Below are the code and all the weights of a small trained network. Each question names an input and a target symbol and asks about switching units off, where a switched-off unit gives its printed mean instead of its output.

import numpy as np


def w(rows, s, z=0):
    codes = np.array(rows[::2]) - 128.0
    scale = np.full(codes.shape[1], s)
    scale[-1] = z or s
    return codes * scale


def f(y):
    return np.maximum(y, 0)


def softmax(a):
    e = np.exp(a - a.max(-1, keepdims=True))
    return e / e.sum(-1, keepdims=True)


def log_softmax(a):
    a = a - a.max(-1, keepdims=True)
    return a - np.log(np.exp(a).sum(-1, keepdims=True))


def net(x, mask):
    ids = ['Ψβεηστω'.index(c) for c in x.split()]
    T = len(ids)
    res = E[ids] + P[:T]
    q, k, v = (res @ M[0].T for M in (Q, K, V))
    z = softmax(np.where(np.tri(T) > 0, q @ k.T / 4**0.5, -1e9)) @ v
    res = res + np.where(mask[0], z, O[0][:, -1]) @ O[0][:, :-1]
    y = f(res @ A[0][:, :-1].T + A[0][:, -1])
    res = res + np.where(mask[1:17], y, B[0][:, -1]) @ B[0][:, :-1]
    return log_softmax(res[-1] @ U[:, :-1].T + U[:, -1])


Q, K, V, O, A, B = {}, {}, {}, {}, {}, {}
E = w([
[136,176,129,199,152,109,148,177,172,205,220],'Ψ',
[181,100,135,116,123,112,106,75,105,223,101],'β',
[158,8,48,114,131,123,73,143,222,155,193],'ε',
[72,143,23,196,152,42,226,81,165,60,158],'η',
[124,122,153,164,141,162,138,82,243,170,118],'σ',
[152,167,81,122,143,81,51,134,21,167,230],'τ',
[54,102,115,115,150,127,124,33,117,112,165],'ω',
],0.013)
P = w([
[55,98,162,237,110,60,135,177,118,192,21],'0',
[117,126,227,110,211,74,111,37,139,141,142],'1',
[136,139,167,184,158,110,103,19,115,174,142],'2',
[171,154,89,254,105,156,28,30,135,134,171],'3',
[185,170,175,52,120,206,127,74,173,31,237],'4',
[238,184,103,81,103,137,123,109,165,106,137],'5',
[233,155,50,116,116,88,158,76,125,202,83],'6',
],0.0083)
Q[0] = w([
[85,120,195,81,40,190,149,203,81,86,139],'H1',
[133,186,135,127,115,144,153,174,165,124,117],'H1',
[81,100,71,194,182,108,81,108,128,226,101],'H1',
[164,132,165,174,157,143,61,1,162,113,228],'H1',
],0.0067)
K[0] = w([
[196,162,173,54,177,126,120,164,161,60,161],'H1',
[118,132,147,147,173,142,155,112,151,161,148],'H1',
[111,144,85,221,1,191,61,122,134,145,133],'H1',
[46,93,158,120,148,89,121,165,102,184,76],'H1',
],0.0097)
V[0] = w([
[101,176,254,156,136,187,161,99,146,160,88],'H1',
[185,95,122,194,71,76,160,200,220,131,42],'H1',
[106,52,101,122,103,136,164,46,127,98,55],'H1',
[147,89,205,86,138,96,78,105,86,218,112],'H1',
],0.0076)
O[0] = w([
[78,167,30,46,250,145,130,99,50,202,94,115],'H1',
[105,108,144,40,44,223,168,178,107,176,175,255],'H1',
[26,165,164,104,65,3,39,174,137,211,170,145],'H1',
[57,107,80,212,126,132,126,178,193,191,88,205],'H1',
],0.0081,0.005)
A[0] = w([
[98,102,148,151,169,110,89,114,115,119,125,3],'N1',
[77,154,112,30,153,110,161,135,110,172,113,59],'N2',
[88,150,214,137,59,114,175,181,88,82,105,117],'N3',
[88,97,101,176,143,132,178,135,203,106,77,175],'N4',
[88,169,102,161,113,130,190,131,96,73,103,91],'N5',
[128,116,142,137,101,129,82,83,183,172,128,145],'N6',
[107,151,101,147,147,65,132,59,87,74,179,46],'N7',
[151,80,80,134,204,112,140,109,110,122,101,93],'N8',
[112,159,49,64,107,150,161,98,122,169,167,129],'N9',
[140,77,70,91,164,142,132,111,89,139,177,61],'N10',
[182,154,81,101,189,166,151,126,142,114,118,69],'N11',
[117,76,209,232,125,86,91,119,123,105,141,49],'N12',
[97,110,58,212,254,165,105,95,110,177,111,186],'N13',
[162,173,138,155,176,191,122,130,108,167,127,128],'N14',
[165,220,149,91,138,140,130,100,124,130,128,141],'N15',
[51,137,96,182,157,73,162,242,124,149,159,200],'N16',
],0.0079,0.0023)
B[0] = w([
[183,145,115,151,144,119,139,110,151,111,89,140],'N1',
[180,189,101,159,118,137,130,10,208,151,189,174],'N2',
[169,186,147,148,101,180,45,85,118,128,113,151],'N3',
[129,180,179,127,146,169,42,144,49,155,111,192],'N4',
[82,153,183,122,129,184,124,99,87,194,135,147],'N5',
[75,185,105,117,138,107,127,108,83,132,114,216],'N6',
[131,85,70,104,119,148,162,138,173,115,169,170],'N7',
[140,164,130,71,158,156,109,154,136,138,110,156],'N8',
[128,147,157,91,97,174,144,147,120,143,91,217],'N9',
[147,145,154,138,144,174,90,136,93,98,88,170],'N10',
[105,114,153,211,127,64,146,149,103,60,129,159],'N11',
[253,124,145,57,102,171,145,116,164,66,35,182],'N12',
[152,167,88,100,199,119,151,182,148,114,118,254],'N13',
[131,90,87,137,113,140,153,135,182,127,153,175],'N14',
[86,94,119,131,84,102,158,159,143,95,77,154],'N15',
[127,134,183,96,159,142,50,103,74,113,113,221],'N16',
],0.007,0.0095)
U = w([
[113,182,154,75,148,182,77,112,94,143,77,209],'Ψ',
[124,127,2,97,124,143,204,138,184,161,158,250],'β',
[152,118,81,124,160,171,188,157,128,92,60,31],'ε',
[124,139,150,103,43,119,142,127,130,120,136,14],'η',
[150,147,102,157,195,37,98,94,161,73,80,72],'σ',
[23,129,70,144,188,40,98,139,139,152,105,77],'τ',
[102,103,158,164,59,111,133,91,133,136,148,142],'ω',
],0.0053,0.0024)

Each question gives the input, a string of symbols that net reads in full, and the target symbol t.
The units are the heads (4 rows each of Q, K, V and O) and the neurons (one row each of A and B). Each row of codes is followed by its name. A weight is (code - 128) times the scale printed after its matrix; where a second scale follows, it is the last column's (O, A, B and U).
mask holds one flag per unit, heads first, then neurons. A switched-off unit (its flag False) gives its mean, the last column of its rows in O or B, instead of its output. The means were averaged over made-up inputs and are rounded, as every weight is.
A unit's drop is (log p(t) with every unit on - log p(t) with that unit switched off) / (log p(t) with every unit on - log p(t) with every unit switched off).
The circuit of an input: a set's keep is (log p(t) with only the set's units on - log p(t) with every unit switched off) / (log p(t) with every unit on - log p(t) with every unit switched off). Starting from the 12 units with the biggest drops (on a tie, the unit counted first), units are removed one at a time, each time the one whose removal leaves the highest keep (on an exact tie, the one counted first), for as long as the keep stays at least 0.8.
units of the circuit, in order: the units of the circuit, biggest drop first
k most important neurons: the k neurons with the biggest drops, biggest first
drop when u is switched off: that unit's drop, to one decimal
input Ψ β ε β η, target Ψ: units of the circuit, in order	(N4; H1; N5)
input ε Ψ β β, target ω: units of the circuit, in order	(H1; N13)
input σ ε Ψ ω Ψ σ, target β: units of the circuit, in order	(H1; N16; N2)
input β σ σ ε η, target Ψ: units of the circuit, in order	(H1; N16; N4)
input ε β ε, target ω: units of the circuit, in order	(H1)
input η η τ σ ω, target η: units of the circuit, in order	(H1; N13; N16)
input η Ψ β τ, target η: units of the circuit, in order	(H1; N13; N16)
input τ τ β, target ε: units of the circuit, in order	(H1; N12)
input β σ ε Ψ τ ω β, target β: units of the circuit, in order	(H1; N16; N4)
input Ψ σ ε η, target ε: units of the circuit, in order	(H1; N10)
input Ψ β Ψ Ψ Ψ β, target ε: 2 most important neurons	(N11; N10)
input τ τ Ψ ε ω, target σ: 2 most important neurons	(N9; N11)
input σ ε β τ σ, target β: 3 most important neurons	(N16; N2; N4)
input β ε τ ω, target τ: most important neuron	(N12)
input η ε τ ε β η, target η: 2 most important neurons	(N13; N3)
input ε Ψ η τ, target η: drop when N15 is switched off	0.0
input Ψ τ ω, target ε: drop when N13 is switched off	0.1
input ε ω ω, target ω: drop when N12 is switched off	-0.1
input η Ψ Ψ ε, target η: drop when H1 is switched off	1.1
